Below is a small trained network, with its code and all its weights. Each question gives an input and a class and asks what happens when units are switched off, that is, made to give their printed mean instead of their output.

import numpy as np


def w(rows, s, z=0):
    codes = np.array(rows[::2]) - 128.0
    scale = np.full(codes.shape[1], s)
    scale[-1] = z or s
    return codes * scale


def f(y):
    return np.maximum(y, 0)


def log_softmax(a):
    a = a - a.max(-1, keepdims=True)
    return a - np.log(np.exp(a).sum(-1, keepdims=True))


def net(x, mask):
    res = np.array(x, float).reshape(1, 6) / 4 @ E
    y = f(res @ A[0][:, :-1].T + A[0][:, -1])
    res = res + np.where(mask, y, B[0][:, -1]) @ B[0][:, :-1]
    return log_softmax(res[-1] @ U[:, :-1].T + U[:, -1])


A, B = {}, {}
E = w([
[250,194,106,155,141,163,91,82],'x0',
[128,115,186,221,84,142,73,51],'x1',
[119,153,122,117,109,117,124,125],'x2',
[166,62,193,58,90,78,65,89],'x3',
[89,148,103,133,122,87,56,107],'x4',
[107,50,71,125,52,255,97,93],'x5',
],0.0089)
A[0] = w([
[53,98,167,124,90,119,125,185,55],'N1',
[25,52,167,135,145,117,155,135,71],'N2',
[95,194,88,100,194,201,165,173,142],'N3',
[70,71,106,119,100,178,110,139,95],'N4',
[139,70,130,115,94,189,194,122,172],'N5',
[88,129,86,208,181,131,119,181,84],'N6',
[94,140,72,146,125,70,59,94,128],'N7',
[119,149,174,102,164,64,185,87,6],'N8',
[197,168,152,79,113,73,22,110,233],'N9',
[129,167,138,176,218,69,118,210,197],'N10',
[152,93,149,190,28,148,71,74,253],'N11',
[109,137,137,198,135,170,164,186,27],'N12',
[144,110,231,170,218,62,169,148,119],'N13',
[203,95,65,134,191,160,84,95,123],'N14',
[62,219,99,236,104,181,126,153,135],'N15',
[118,154,148,189,75,174,115,2,161],'N16',
[141,99,223,46,73,115,51,105,69],'N17',
[99,105,128,130,103,225,93,185,117],'N18',
[92,111,98,74,152,155,124,212,132],'N19',
[142,129,108,132,228,64,183,180,96],'N20',
[126,114,167,216,122,87,144,76,124],'N21',
[179,111,114,115,142,139,108,21,229],'N22',
[51,56,74,130,97,156,63,4,234],'N23',
],0.0083,0.0027)
B[0] = w([
[214,210,183,157,194,159,143,235,188],'N1',
[160,231,211,152,216,183,199,231,211],'N2',
[111,82,181,157,174,47,102,121,217],'N3',
[103,168,90,227,59,127,131,140,198],'N4',
[42,141,79,145,119,110,77,84,199],'N5',
[171,57,128,177,159,138,107,153,181],'N6',
[70,192,124,69,168,187,102,11,171],'N7',
[101,145,79,147,73,102,84,100,187],'N8',
[98,113,172,184,171,138,141,175,246],'N9',
[66,158,130,208,154,99,107,119,243],'N10',
[90,116,143,176,190,114,155,155,252],'N11',
[73,67,127,82,147,126,34,113,172],'N12',
[89,172,16,179,57,138,91,128,240],'N13',
[119,255,128,184,67,168,185,151,189],'N14',
[215,58,167,155,229,87,64,146,214],'N15',
[61,139,190,134,179,59,175,110,227],'N16',
[171,49,136,153,155,131,61,153,228],'N17',
[96,136,103,207,79,66,134,93,193],'N18',
[104,180,234,108,208,59,175,39,198],'N19',
[75,113,154,175,119,129,103,96,231],'N20',
[75,118,170,103,65,106,228,71,187],'N21',
[131,128,183,176,147,127,150,169,210],'N22',
[68,124,134,146,102,105,155,156,255],'N23',
],0.0065,0.0091)
U = w([
[184,230,188,147,181,217,172,188,154],'0',
[76,139,61,163,54,95,127,89,126],'1',
[126,99,164,108,156,73,212,69,210],'2',
[145,116,140,142,145,125,135,141,204],'3',
[200,2,166,126,207,135,38,170,73],'4',
[96,154,143,112,156,182,115,80,238],'5',
[165,80,83,55,90,144,85,37,2],'6',
],0.0071,0.0031)

Each question gives the input, the list of numbers given to net, and the class t.
The units are the neurons (one row each of A and B). Each row of codes is followed by its name. A weight is (code - 128) times the scale printed after its matrix; where a second scale follows, it is the last column's (A, B and U).
mask holds one flag per neuron, in row order. A switched-off neuron (its flag False) gives its mean, the last column of its row in B, instead of its output. The means were averaged over made-up inputs and are rounded, as every weight is.
A unit's drop is (log p(t) with every unit on - log p(t) with that unit switched off) / (log p(t) with every unit on - log p(t) with every unit switched off).
The circuit of an input: a set's keep is (log p(t) with only the set's units on - log p(t) with every unit switched off) / (log p(t) with every unit on - log p(t) with every unit switched off). Starting from the 12 units with the biggest drops (on a tie, the unit counted first), units are removed one at a time, each time the one whose removal leaves the highest keep (on an exact tie, the one counted first), for as long as the keep stays at least 0.8.
circuit, biggest first: the units of the circuit, biggest drop first
most important unit: the unit with the biggest drop
top k neurons: the k neurons with the biggest drops, biggest first
input [4,8,-2,-3,-7,7], class 2: circuit, biggest first -> (N16)
input [-6,4,-2,-5,2,-4], class 0: top 3 neurons -> (N2; N1; N17)
input [-4,7,-6,5,7,0], class 2: top 2 neurons -> (N21; N16)
input [4,2,8,-8,5,-8], class 1: top 2 neurons -> (N10; N13)
input [-4,-3,-5,-6,0,-6], class 1: top 4 neurons -> (N13; N10; N20; N8)
input [3,5,-1,-2,4,3], class 2: circuit, biggest first -> (N16; N13; N21)
input [-6,7,2,-4,4,2], class 2: circuit, biggest first -> (N16; N13)
input [2,-6,-5,-4,-1,7], class 1: circuit, biggest first -> (N18; N5)
input [0,8,-4,-6,2,3], class 2: circuit, biggest first -> (N16; N21; N13)
input [5,8,0,-6,-6,-3], class 2: circuit, biggest first -> (N21; N16)
input [-8,-5,7,7,2,-3], class 0: circuit, biggest first -> (N2; N1)
input [-5,7,5,1,2,-7], class 1: top 2 neurons -> (N13; N8)
input [-1,-7,-2,-4,5,0], class 2: circuit, biggest first -> (N19; N3)
input [5,0,4,8,1,-6], class 4: most important unit -> N17
input [2,4,-1,-5,0,-7], class 1: circuit, biggest first -> (N13; N2)
input [-5,8,-6,2,5,1], class 2: circuit, biggest first -> (N21; N16)
input [6,-7,-5,-3,-5,5], class 2: circuit, biggest first -> (N3; N2)
input [-4,7,7,8,4,1], class 4: top 3 neurons -> (N17; N14; N19)
input [5,-4,5,-8,0,-6], class 4: top 2 neurons -> (N15; N3)
input [-3,2,-1,-8,1,-1], class 4: top neuron -> (N15)
input [-8,0,0,-5,-1,-3], class 0: top 2 neurons -> (N2; N1)
